Below are the code and all the weights of a small trained network. Each question names an input and a class and asks about switching units off, where a switched-off unit gives its printed mean instead of its output.

import numpy as np


def w(rows, s, z=0):
    codes = np.array(rows[::2]) - 128.0
    scale = np.full(codes.shape[1], s)
    scale[-1] = z or s
    return codes * scale


def f(y):
    return y / 2 * (1 + np.tanh(0.7978845608 * (y + 0.044715 * y**3)))


def log_softmax(a):
    a = a - a.max(-1, keepdims=True)
    return a - np.log(np.exp(a).sum(-1, keepdims=True))


def net(x, mask):
    res = np.array(x, float).reshape(1, 8) / 4 @ E
    y = f(res @ A[0][:, :-1].T + A[0][:, -1])
    res = res + np.where(mask, y, B[0][:, -1]) @ B[0][:, :-1]
    return log_softmax(res[-1] @ U[:, :-1].T + U[:, -1])


A, B = {}, {}
E = w([
[100,99,212,90,154],'x0',
[120,117,148,145,173],'x1',
[81,87,98,162,149],'x2',
[113,157,111,157,74],'x3',
[119,190,110,110,63],'x4',
[174,103,68,100,163],'x5',
[69,191,99,82,129],'x6',
[98,183,161,254,130],'x7',
],0.0085)
A[0] = w([
[157,157,120,158,162,113],'N0',
[228,113,26,93,86,241],'N1',
[146,59,102,190,153,172],'N2',
[160,162,241,79,95,197],'N3',
[2,228,91,190,109,182],'N4',
[71,139,105,138,140,110],'N5',
[136,120,149,71,154,192],'N6',
[117,133,125,148,140,94],'N7',
[165,122,136,97,150,113],'N8',
[160,174,92,115,143,144],'N9',
[140,84,125,174,156,118],'N10',
[150,101,80,92,166,175],'N11',
[97,97,93,89,178,145],'N12',
[149,52,129,121,161,252],'N13',
[125,145,103,141,99,166],'N14',
[130,118,53,130,132,154],'N15',
[90,189,224,133,109,214],'N16',
[164,75,72,30,211,179],'N17',
[55,146,184,162,124,223],'N18',
[140,95,167,172,132,142],'N19',
[99,107,158,207,128,199],'N20',
[166,185,35,130,62,198],'N21',
],0.012,0.0035)
B[0] = w([
[112,115,103,129,115,138],'N0',
[88,158,175,71,22,222],'N1',
[85,89,160,173,86,176],'N2',
[221,146,159,153,125,191],'N3',
[69,143,6,85,176,245],'N4',
[115,124,113,112,145,145],'N5',
[127,137,170,142,163,167],'N6',
[120,109,119,119,129,130],'N7',
[110,126,152,130,147,145],'N8',
[132,128,115,107,87,150],'N9',
[110,89,139,154,102,157],'N10',
[110,132,182,99,140,171],'N11',
[106,130,150,101,152,161],'N12',
[89,72,174,163,157,190],'N13',
[115,141,107,121,104,150],'N14',
[139,135,159,121,100,155],'N15',
[228,152,82,145,169,211],'N16',
[66,134,223,40,202,224],'N17',
[159,118,61,171,161,206],'N18',
[139,101,117,164,92,164],'N19',
[126,64,95,173,121,195],'N20',
[145,183,104,109,19,209],'N21',
],0.024,0.012)
U = w([
[71,106,29,144,181,123],'0',
[76,3,162,223,108,29],'1',
[84,141,150,97,32,78],'2',
[69,80,250,101,181,247],'3',
[237,110,176,180,152,121],'4',
],0.0071,0.0011)

Each question gives the input, the list of numbers given to net, and the class t.
The units are the neurons (one row each of A and B). Each row of codes is followed by its name. A weight is (code - 128) times the scale printed after its matrix; where a second scale follows, it is the last column's (A, B and U).
mask holds one flag per neuron, in row order. A switched-off neuron (its flag False) gives its mean, the last column of its row in B, instead of its output. The means were averaged over made-up inputs and are rounded, as every weight is.
A unit's drop is (log p(t) with every unit on - log p(t) with that unit switched off) / (log p(t) with every unit on - log p(t) with every unit switched off).
most important unit: the unit with the biggest drop
top k neurons: the k neurons with the biggest drops, biggest first
drop of u: that unit's drop, to one decimal
input [-3,-1,6,4,2,-4,0,-2], class 0: top 2 neurons -> [N4, N1]
input [0,8,7,2,-8,5,-2,-1], class 3: most important unit -> N17
input [8,3,4,-8,1,-8,4,1], class 4: top 2 neurons -> [N3, N16]
input [-5,0,7,6,-3,8,-3,5], class 1: top 2 neurons -> [N2, N20]
input [-6,1,3,3,-3,0,-5,-2], class 2: top 2 neurons -> [N1, N18]
input [-4,0,2,6,-3,8,-7,-2], class 2: top 3 neurons -> [N1, N21, N6]
input [3,3,-7,-3,4,3,0,0], class 4: top 2 neurons -> [N3, N4]
input [5,1,0,4,7,-1,6,-5], class 0: top 2 neurons -> [N1, N4]
input [-5,8,4,5,-8,-4,0,3], class 1: top 3 neurons -> [N2, N20, N10]
input [-8,-7,8,2,-6,-1,-4,-5], class 2: top 2 neurons -> [N1, N21]
input [-7,-6,6,-7,-1,2,3,-3], class 3: top 2 neurons -> [N17, N11]
input [5,6,-7,-4,-1,3,7,8], class 0: drop of N4 -> 1.2
input [8,2,-1,-4,5,4,8,-1], class 3: drop of N17 -> 0.2
input [7,4,-4,-4,-1,7,-1,6], class 1: most important unit -> N13
input [-8,5,8,1,0,6,7,-3], class 2: drop of N21 -> 0.3
